Here is a tiny trained network, its code and every weight. The questions are about switching its units off for an input and a target symbol, where a switched-off unit gives its printed mean instead of its output.

import numpy as np


def w(rows, s, z=0):
    codes = np.array(rows[::2]) - 128.0
    scale = np.full(codes.shape[1], s)
    scale[-1] = z or s
    return codes * scale


def f(y):
    return y / 2 * (1 + np.tanh(0.7978845608 * (y + 0.044715 * y**3)))


def softmax(a):
    e = np.exp(a - a.max(-1, keepdims=True))
    return e / e.sum(-1, keepdims=True)


def log_softmax(a):
    a = a - a.max(-1, keepdims=True)
    return a - np.log(np.exp(a).sum(-1, keepdims=True))


def net(x, mask):
    ids = ['Δβηθλψω'.index(c) for c in x.split()]
    T = len(ids)
    res = E[ids] + P[:T]
    r = res
    for j in range(2):
        rows = slice(3 * j, 3 * j + 3)
        q, k, v = (r @ M[0][rows].T for M in (Q, K, V))
        z = softmax(np.where(np.tri(T) > 0, q @ k.T / 3**0.5, -1e9)) @ v
        o = O[0][rows]
        res = res + np.where(mask[j], z, o[:, -1]) @ o[:, :-1]
    y = f(res @ A[0][:, :-1].T + A[0][:, -1])
    res = res + np.where(mask[2:14], y, B[0][:, -1]) @ B[0][:, :-1]
    return log_softmax(res[-1] @ U[:, :-1].T + U[:, -1])


Q, K, V, O, A, B = {}, {}, {}, {}, {}, {}
E = w([
[209,1,9,161,128,137,129,123,108,161],'Δ',
[247,186,229,162,129,78,182,229,89,144],'β',
[193,110,84,50,181,98,166,156,140,204],'η',
[48,174,141,55,17,158,40,119,79,138],'θ',
[110,98,152,199,148,107,73,213,149,233],'λ',
[58,185,130,140,176,227,181,115,71,80],'ψ',
[129,67,135,93,73,71,218,197,155,74],'ω',
],0.0079)
P = w([
[157,117,157,116,170,167,59,152,160,104],'0',
[116,118,40,121,78,78,192,138,133,124],'1',
[147,167,70,72,155,167,106,235,129,119],'2',
[65,95,176,190,63,90,214,97,102,167],'3',
[110,171,110,176,125,71,137,254,60,92],'4',
[159,102,207,75,162,154,225,68,95,227],'5',
],0.0084)
Q[0] = w([
[179,167,138,17,149,206,108,108,219,123],'h1',
[96,184,39,142,101,117,114,225,117,49],'h1',
[85,107,208,122,100,127,203,62,79,158],'h1',
[154,125,88,108,133,112,148,254,79,146],'h2',
[144,78,154,137,113,114,201,159,77,207],'h2',
[119,172,108,117,144,150,83,110,134,84],'h2',
],0.0088)
K[0] = w([
[132,58,254,203,172,144,82,48,165,154],'h1',
[211,120,91,71,190,175,27,238,164,86],'h1',
[114,133,61,216,67,17,191,94,102,219],'h1',
[73,228,136,113,127,179,79,177,71,95],'h2',
[34,206,137,143,89,142,157,88,26,151],'h2',
[173,84,137,123,150,108,103,167,175,128],'h2',
],0.0077)
V[0] = w([
[142,255,195,132,141,120,114,175,92,123],'h1',
[208,158,85,87,196,157,89,99,95,208],'h1',
[141,169,114,10,112,116,187,108,151,100],'h1',
[168,115,145,74,34,77,66,143,128,165],'h2',
[147,105,123,99,105,151,151,92,84,52],'h2',
[49,142,118,77,117,193,58,75,119,131],'h2',
],0.0087)
O[0] = w([
[98,28,191,154,69,160,179,83,170,135,157],'h1',
[144,172,140,115,109,84,151,52,120,180,93],'h1',
[167,146,151,7,90,179,127,117,168,93,143],'h1',
[131,67,190,95,145,91,89,103,57,102,1],'h2',
[190,141,100,116,80,193,106,162,95,130,154],'h2',
[57,120,106,104,79,136,152,165,89,200,92],'h2',
],0.011,0.002)
A[0] = w([
[160,254,92,147,172,90,71,159,47,109,49],'n1',
[127,135,108,109,101,129,178,162,71,167,208],'n2',
[152,197,116,83,112,166,170,97,65,100,166],'n3',
[186,154,123,161,208,146,92,66,78,104,193],'n4',
[175,169,177,84,126,146,158,131,101,78,182],'n5',
[134,53,148,86,143,31,80,117,99,97,253],'n6',
[137,64,176,107,116,136,160,141,112,121,149],'n7',
[104,58,98,98,79,148,154,116,157,179,217],'n8',
[154,169,98,159,146,119,154,157,211,138,231],'n9',
[149,121,143,224,167,116,154,172,138,63,209],'n10',
[139,188,166,116,154,148,168,62,88,150,217],'n11',
[145,157,92,174,153,140,157,177,149,135,203],'n12',
],0.0069,0.0025)
B[0] = w([
[193,108,136,198,1,160,113,121,83,131,203],'n1',
[89,96,133,134,129,129,145,175,114,180,253],'n2',
[171,117,96,36,87,105,113,175,151,180,197],'n3',
[173,147,118,154,21,94,168,108,127,193,176],'n4',
[143,66,145,65,100,177,107,133,193,120,194],'n5',
[154,147,126,53,183,71,41,93,68,80,215],'n6',
[124,98,152,157,114,154,100,129,112,118,184],'n7',
[94,77,173,206,97,197,154,90,152,128,228],'n8',
[136,198,76,128,149,130,147,109,176,92,247],'n9',
[98,187,119,205,184,174,143,125,130,54,241],'n10',
[129,115,132,99,84,95,183,112,191,214,170],'n11',
[119,177,80,135,150,124,134,156,150,112,255],'n12',
],0.0058,0.0043)
U = w([
[186,174,92,150,95,106,105,109,61,136,4],'Δ',
[168,95,191,191,75,158,151,1,185,97,67],'β',
[149,152,142,39,128,59,146,53,217,189,129],'η',
[94,65,174,95,102,137,117,162,32,185,134],'θ',
[51,171,124,154,212,52,146,96,84,116,157],'λ',
[102,156,106,160,94,193,191,163,208,173,240],'ψ',
[154,144,105,81,172,172,44,176,138,57,137],'ω',
],0.0054,0.0018)

Each question gives the input, a string of symbols that net reads in full, and the target symbol t.
The units are the heads (3 rows each of Q, K, V and O) and the neurons (one row each of A and B). Each row of codes is followed by its name. A weight is (code - 128) times the scale printed after its matrix; where a second scale follows, it is the last column's (O, A, B and U).
mask holds one flag per unit, heads first, then neurons. A switched-off unit (its flag False) gives its mean, the last column of its rows in O or B, instead of its output. The means were averaged over made-up inputs and are rounded, as every weight is.
A unit's drop is (log p(t) with every unit on - log p(t) with that unit switched off) / (log p(t) with every unit on - log p(t) with every unit switched off).
The circuit of an input: a set's keep is (log p(t) with only the set's units on - log p(t) with every unit switched off) / (log p(t) with every unit on - log p(t) with every unit switched off). Starting from the 12 units with the biggest drops (on a tie, the unit counted first), units are removed one at a time, each time the one whose removal leaves the highest keep (on an exact tie, the one counted first), for as long as the keep stays at least 0.8.
units of the circuit, in order: the units of the circuit, biggest drop first
k most important neurons: the k neurons with the biggest drops, biggest first
which heads matter: for each layer, one digit per head in row order, 1 if its drop is at least 0.15 and else 0, layers parted by /
drop when u is switched off: that unit's drop, to one decimal
input ψ η η λ ω, target η: which heads matter -> 10
input β ψ λ ω ψ η, target ω: units of the circuit, in order -> h1
input β ω λ λ ω β, target λ: units of the circuit, in order -> h1; h2
input Δ Δ Δ β, target Δ: 2 most important neurons -> n1; n4
input η λ η ω β, target β: which heads matter -> 01
input ψ η ψ θ ψ η, target θ: which heads matter -> 11
input Δ ψ β ω θ θ, target ω: which heads matter -> 10
input ψ ω β ω ω, target β: which heads matter -> 10
input ω Δ η η, target Δ: units of the circuit, in order -> h1; n1
input λ η η Δ λ, target η: units of the circuit, in order -> h1; h2
input ω ψ θ λ η, target θ: which heads matter -> 01
input η ω Δ, target η: units of the circuit, in order -> h1; n10
input ψ ω ψ ω η, target ψ: units of the circuit, in order -> h2; n6
input ω ψ λ θ, target θ: units of the circuit, in order -> h2; n9; n10
input ψ θ β Δ, target θ: units of the circuit, in order -> h2; n9
input λ η Δ η, target η: units of the circuit, in order -> h1; h2; n11; n10
input ω ω λ λ ω, target λ: units of the circuit, in order -> h2; h1; n10; n6
input ω λ Δ β, target λ: which heads matter -> 10
input Δ ω Δ ψ θ, target Δ: which heads matter -> 10
input θ λ λ Δ ω, target θ: units of the circuit, in order -> h2
input θ θ ω β, target θ: units of the circuit, in order -> h2; n9
input Δ Δ β, target β: which heads matter -> 11
input ψ η β ω β ψ, target ω: most important neuron -> n8
input η β β λ β Δ, target λ: units of the circuit, in order -> h1; h2; n10
input λ Δ η ω λ ω, target ω: units of the circuit, in order -> h1; h2
input η Δ ω Δ θ λ, target Δ: units of the circuit, in order -> h1; n1
input λ θ η λ θ, target η: most important neuron -> n11
input Δ ω Δ Δ ψ β, target Δ: 3 most important neurons -> n1; n8; n4
input β ω ψ, target β: drop when h2 is switched off -> 0.1
